Below are the code and all the weights of a small trained network. Each question names an input and a class and asks about switching units off, where a switched-off unit gives its printed mean instead of its output.

import numpy as np


def w(rows, s, z=0):
    codes = np.array(rows[::2]) - 128.0
    scale = np.full(codes.shape[1], s)
    scale[-1] = z or s
    return codes * scale


def f(y):
    return np.maximum(y, 0)


def log_softmax(a):
    a = a - a.max(-1, keepdims=True)
    return a - np.log(np.exp(a).sum(-1, keepdims=True))


def net(x, mask):
    res = np.array(x, float).reshape(1, 3) / 4 @ E
    y = f(res @ A[0][:, :-1].T + A[0][:, -1])
    res = res + np.where(mask, y, B[0][:, -1]) @ B[0][:, :-1]
    return log_softmax(res[-1] @ U[:, :-1].T + U[:, -1])


A, B = {}, {}
E = w([
[181,245,162],'x0',
[213,84,62],'x1',
[127,133,128],'x2',
],0.012)
A[0] = w([
[199,188,174,106],'N1',
[210,60,88,135],'N2',
[81,144,137,101],'N3',
[124,101,149,250],'N4',
[196,141,92,108],'N5',
[57,13,146,85],'N6',
[203,146,56,151],'N7',
[190,103,83,81],'N8',
[143,186,190,103],'N9',
[42,130,141,141],'N10',
[89,123,163,105],'N11',
[8,97,109,174],'N12',
[60,134,179,80],'N13',
[165,213,151,79],'N14',
[71,231,222,157],'N15',
],0.013)
B[0] = w([
[170,20,22,190],'N1',
[216,188,223,219],'N2',
[188,63,229,148],'N3',
[98,253,52,242],'N4',
[206,160,165,171],'N5',
[228,66,49,215],'N6',
[158,173,102,209],'N7',
[173,95,221,169],'N8',
[80,83,83,178],'N9',
[184,163,209,186],'N10',
[112,108,240,151],'N11',
[238,184,42,226],'N12',
[181,31,229,164],'N13',
[207,22,101,181],'N14',
[254,188,93,246],'N15',
],0.0074,0.014)
U = w([
[198,176,211,127],'0',
[166,94,58,108],'1',
[157,218,113,255],'2',
[107,248,92,216],'3',
[105,114,146,55],'4',
[58,175,107,67],'5',
[136,68,193,59],'6',
[110,103,140,56],'7',
],0.015,0.0092)

Each question gives the input, the list of numbers given to net, and the class t.
The units are the neurons (one row each of A and B). Each row of codes is followed by its name. A weight is (code - 128) times the scale printed after its matrix; where a second scale follows, it is the last column's (A, B and U).
mask holds one flag per neuron, in row order. A switched-off neuron (its flag False) gives its mean, the last column of its row in B, instead of its output. The means were averaged over made-up inputs and are rounded, as every weight is.
A unit's drop is (log p(t) with every unit on - log p(t) with that unit switched off) / (log p(t) with every unit on - log p(t) with every unit switched off).
The circuit of an input: a set's keep is (log p(t) with only the set's units on - log p(t) with every unit switched off) / (log p(t) with every unit on - log p(t) with every unit switched off). Starting from the 12 units with the biggest drops (on a tie, the unit counted first), units are removed one at a time, each time the one whose removal leaves the highest keep (on an exact tie, the one counted first), for as long as the keep stays at least 0.8.
units of the circuit, in order: the units of the circuit, biggest drop first
most important unit: the unit with the biggest drop
top k neurons: the k neurons with the biggest drops, biggest first
drop when u is switched off: that unit's drop, to one decimal
input [-2,-3,0], class 3: most important unit => N2
input [7,2,3], class 1: units of the circuit, in order => (N1, N14)
input [8,7,-8], class 1: top 2 neurons => (N1, N14)
input [3,6,-3], class 0: top 2 neurons => (N2, N8)
input [-1,6,-3], class 0: top 2 neurons => (N2, N8)
input [-4,5,7], class 2: top 2 neurons => (N13, N10)
input [-3,-3,3], class 3: top 2 neurons => (N2, N14)
input [-7,7,6], class 0: top 3 neurons => (N2, N8, N1)
input [-1,4,-4], class 0: top 2 neurons => (N2, N12)
input [-7,5,8], class 2: top 3 neurons => (N2, N1, N14)
input [3,-1,1], class 3: top 3 neurons => (N6, N2, N13)
input [7,6,-6], class 1: top 3 neurons => (N1, N14, N10)
input [6,2,-5], class 1: top 3 neurons => (N1, N14, N2)
input [7,-1,1], class 1: most important unit => N1
input [-5,6,4], class 0: top 3 neurons => (N2, N8, N1)
input [8,-3,4], class 1: drop when N1 is switched off => 0.2
input [3,8,0], class 0: drop when N2 is switched off => 0.2
input [8,2,3], class 1: drop when N1 is switched off => 0.2
input [6,-5,4], class 1: drop when N6 is switched off => -0.1
input [-3,3,8], class 2: top neuron => (N1)
